Here is a tiny trained network, its code and every weight. The questions are about switching its units off for an input and a class, where a switched-off unit gives its printed mean instead of its output.

import numpy as np


def w(rows, s, z=0):
    codes = np.array(rows[::2]) - 128.0
    scale = np.full(codes.shape[1], s)
    scale[-1] = z or s
    return codes * scale


def f(y):
    return y / 2 * (1 + np.tanh(0.7978845608 * (y + 0.044715 * y**3)))


def log_softmax(a):
    a = a - a.max(-1, keepdims=True)
    return a - np.log(np.exp(a).sum(-1, keepdims=True))


def net(x, mask):
    res = np.array(x, float).reshape(1, 4) / 4 @ E
    y = f(res @ A[0][:, :-1].T + A[0][:, -1])
    res = res + np.where(mask, y, B[0][:, -1]) @ B[0][:, :-1]
    return log_softmax(res[-1] @ U[:, :-1].T + U[:, -1])


A, B = {}, {}
E = w([
[242,89,79],'x0',
[25,166,204],'x1',
[130,128,123],'x2',
[1,123,32],'x3',
],0.0078)
A[0] = w([
[115,107,71,143],'n0',
[197,102,141,74],'n1',
[143,134,250,166],'n2',
[90,155,182,24],'n3',
[44,183,144,83],'n4',
[157,167,36,1],'n5',
],0.011,0.0068)
B[0] = w([
[100,127,83,181],'n0',
[181,69,152,172],'n1',
[81,197,37,255],'n2',
[126,62,95,152],'n3',
[180,5,204,227],'n4',
[195,160,92,142],'n5',
],0.011,0.0063)
U = w([
[195,207,48,253],'0',
[2,118,59,191],'1',
[215,13,198,15],'2',
],0.0083,0.0046)

Each question gives the input, the list of numbers given to net, and the class t.
The units are the neurons (one row each of A and B). Each row of codes is followed by its name. A weight is (code - 128) times the scale printed after its matrix; where a second scale follows, it is the last column's (A, B and U).
mask holds one flag per neuron, in row order. A switched-off neuron (its flag False) gives its mean, the last column of its row in B, instead of its output. The means were averaged over made-up inputs and are rounded, as every weight is.
A unit's drop is (log p(t) with every unit on - log p(t) with that unit switched off) / (log p(t) with every unit on - log p(t) with every unit switched off).
The circuit of an input: a set's keep is (log p(t) with only the set's units on - log p(t) with every unit switched off) / (log p(t) with every unit on - log p(t) with every unit switched off). Starting from all 6 units, units are removed one at a time, each time the one whose removal leaves the highest keep (on an exact tie, the one counted first), for as long as the keep stays at least 0.8.
units of the circuit, in order: the units of the circuit, biggest drop first
most important unit: the unit with the biggest drop
top k neurons: the k neurons with the biggest drops, biggest first
drop of u: that unit's drop, to one decimal
input [-3,7,0,8], class 2: most important unit => n4
input [0,4,4,2], class 2: top 2 neurons => [n2 n4]
input [-1,3,-8,6], class 2: units of the circuit, in order => [n4 n2]
input [8,6,3,-6], class 0: top 2 neurons => [n2 n4]
input [-1,3,1,8], class 2: top 2 neurons => [n4 n2]
input [-3,5,-8,-8], class 1: top 2 neurons => [n2 n3]
input [-5,4,1,1], class 2: top 2 neurons => [n4 n0]
input [-4,1,-5,3], class 2: units of the circuit, in order => [n4 n2]
input [6,6,-1,-5], class 0: drop of n2 => 0.3
input [-6,1,2,2], class 2: drop of n4 => 0.7
input [-5,-2,-3,-8], class 0: drop of n2 => 0.2
